Below is a small trained network, with its code and all its weights. Each question gives an input and a target symbol and asks what happens when units are switched off, that is, made to give their printed mean instead of their output.

import numpy as np


def w(rows, s, z=0):
    codes = np.array(rows[::2]) - 128.0
    scale = np.full(codes.shape[1], s)
    scale[-1] = z or s
    return codes * scale


def norm(h):
    return h / np.sqrt((h * h).mean(-1, keepdims=True) + 1e-5)


def f(y):
    return y / 2 * (1 + np.tanh(0.7978845608 * (y + 0.044715 * y**3)))


def softmax(a):
    e = np.exp(a - a.max(-1, keepdims=True))
    return e / e.sum(-1, keepdims=True)


def log_softmax(a):
    a = a - a.max(-1, keepdims=True)
    return a - np.log(np.exp(a).sum(-1, keepdims=True))


def net(x, mask):
    ids = ['ΠΦΩβζτ'.index(c) for c in x.split()]
    T = len(ids)
    res = E[ids] + P[:T]
    r = norm(res)
    for j in range(3):
        rows = slice(3 * j, 3 * j + 3)
        q, k, v = (r @ M[0][rows].T for M in (Q, K, V))
        z = softmax(np.where(np.tri(T) > 0, q @ k.T / 3**0.5, -1e9)) @ v
        o = O[0][rows]
        res = res + np.where(mask[j], z, o[:, -1]) @ o[:, :-1]
    y = f(norm(res) @ A[0][:, :-1].T + A[0][:, -1])
    res = res + np.where(mask[3:7], y, B[0][:, -1]) @ B[0][:, :-1]
    return log_softmax(norm(res)[-1] @ U[:, :-1].T + U[:, -1])


Q, K, V, O, A, B = {}, {}, {}, {}, {}, {}
E = w([
[132,107,88,245,138],'Π',
[7,51,152,95,89],'Φ',
[31,89,93,76,177],'Ω',
[105,151,90,87,108],'β',
[189,225,201,106,123],'ζ',
[116,232,36,147,45],'τ',
],0.016)
P = w([
[69,217,254,172,230],'0',
[85,206,207,172,174],'1',
[131,198,167,163,148],'2',
[161,182,153,170,150],'3',
[187,175,141,177,144],'4',
[215,178,126,186,128],'5',
[236,178,117,186,122],'6',
],0.0046)
Q[0] = w([
[113,164,65,240,137],'H1',
[144,202,122,74,102],'H1',
[79,159,21,50,146],'H1',
[94,94,101,129,168],'H2',
[98,107,184,178,133],'H2',
[192,176,81,195,171],'H2',
[114,149,91,156,232],'H3',
[116,127,141,254,142],'H3',
[113,6,171,219,157],'H3',
],0.0092)
K[0] = w([
[153,110,38,188,149],'H1',
[193,254,145,84,76],'H1',
[112,209,64,118,207],'H1',
[149,78,105,130,156],'H2',
[135,102,200,194,81],'H2',
[69,198,37,213,174],'H2',
[113,167,159,161,26],'H3',
[109,141,81,86,172],'H3',
[53,16,178,117,174],'H3',
],0.0088)
V[0] = w([
[255,160,151,78,155],'H1',
[73,138,154,103,123],'H1',
[80,25,178,119,158],'H1',
[110,127,207,232,120],'H2',
[77,171,91,179,167],'H2',
[150,60,166,72,133],'H2',
[145,44,159,141,62],'H3',
[213,171,98,147,104],'H3',
[179,80,160,54,51],'H3',
],0.0085)
O[0] = w([
[50,90,132,97,166,121],'H1',
[94,86,118,111,70,189],'H1',
[213,67,115,126,37,17],'H1',
[59,240,99,157,255,181],'H2',
[134,82,84,181,136,224],'H2',
[50,150,177,81,146,29],'H2',
[135,119,88,136,161,1],'H3',
[114,72,162,139,43,113],'H3',
[156,87,123,142,70,54],'H3',
],0.0073,0.0042)
A[0] = w([
[61,155,222,100,136,169],'N1',
[194,110,128,131,99,151],'N2',
[42,199,175,104,181,90],'N3',
[167,251,171,160,77,2],'N4',
],0.014,0.0026)
B[0] = w([
[141,122,136,97,212,233],'N1',
[253,33,173,229,229,121],'N2',
[171,38,191,90,170,251],'N3',
[84,92,148,64,101,215],'N4',
],0.011,0.013)
U = w([
[173,222,119,225,153,216],'Π',
[144,148,149,166,102,2],'Φ',
[156,167,145,147,94,10],'Ω',
[254,72,113,169,35,141],'β',
[141,87,198,94,178,149],'ζ',
[85,210,88,93,42,199],'τ',
],0.0074,0.0039)

Each question gives the input, a string of symbols that net reads in full, and the target symbol t.
The units are the heads (3 rows each of Q, K, V and O) and the neurons (one row each of A and B). Each row of codes is followed by its name. A weight is (code - 128) times the scale printed after its matrix; where a second scale follows, it is the last column's (O, A, B and U).
mask holds one flag per unit, heads first, then neurons. A switched-off unit (its flag False) gives its mean, the last column of its rows in O or B, instead of its output. The means were averaged over made-up inputs and are rounded, as every weight is.
A unit's drop is (log p(t) with every unit on - log p(t) with that unit switched off) / (log p(t) with every unit on - log p(t) with every unit switched off).
The circuit of an input: a set's keep is (log p(t) with only the set's units on - log p(t) with every unit switched off) / (log p(t) with every unit on - log p(t) with every unit switched off). Starting from all 7 units, units are removed one at a time, each time the one whose removal leaves the highest keep (on an exact tie, the one counted first), for as long as the keep stays at least 0.8.
circuit, biggest first: the units of the circuit, biggest drop first
unit that matters most: the unit with the biggest drop
k most important neurons: the k neurons with the biggest drops, biggest first
heads that matter: for each layer, one digit per head in row order, 1 if its drop is at least 0.15 and else 0, layers parted by /
drop when u is switched off: that unit's drop, to one decimal
input ζ τ Π, target Π: circuit, biggest first => [N3]
input Ω τ Ω, target τ: heads that matter => 111
input β β ζ Ω ζ Π β, target β: 3 most important neurons => [N2 N1 N4]
input β Π ζ Φ Π, target Π: heads that matter => 000
input ζ τ τ, target τ: 3 most important neurons => [N3 N4 N1]
input Ω β Φ Φ ζ Φ β, target τ: 2 most important neurons => [N3 N1]
input β Φ β, target τ: heads that matter => 110
input Φ Φ Φ ζ Ω Φ Φ, target β: 2 most important neurons => [N1 N2]
input τ Ω Π Π Ω, target τ: 3 most important neurons => [N3 N1 N2]
input ζ Ω ζ β β Ω Ω, target β: drop when H1 is switched off => 0.9
input Φ Ω Π Π Φ, target τ: drop when H2 is switched off => 1.7
input Φ Π Φ Φ, target β: drop when N3 is switched off => 0.2
input β ζ Φ τ Ω Φ, target τ: drop when H3 is switched off => 0.6
input Φ β ζ β β, target β: unit that matters most => H2
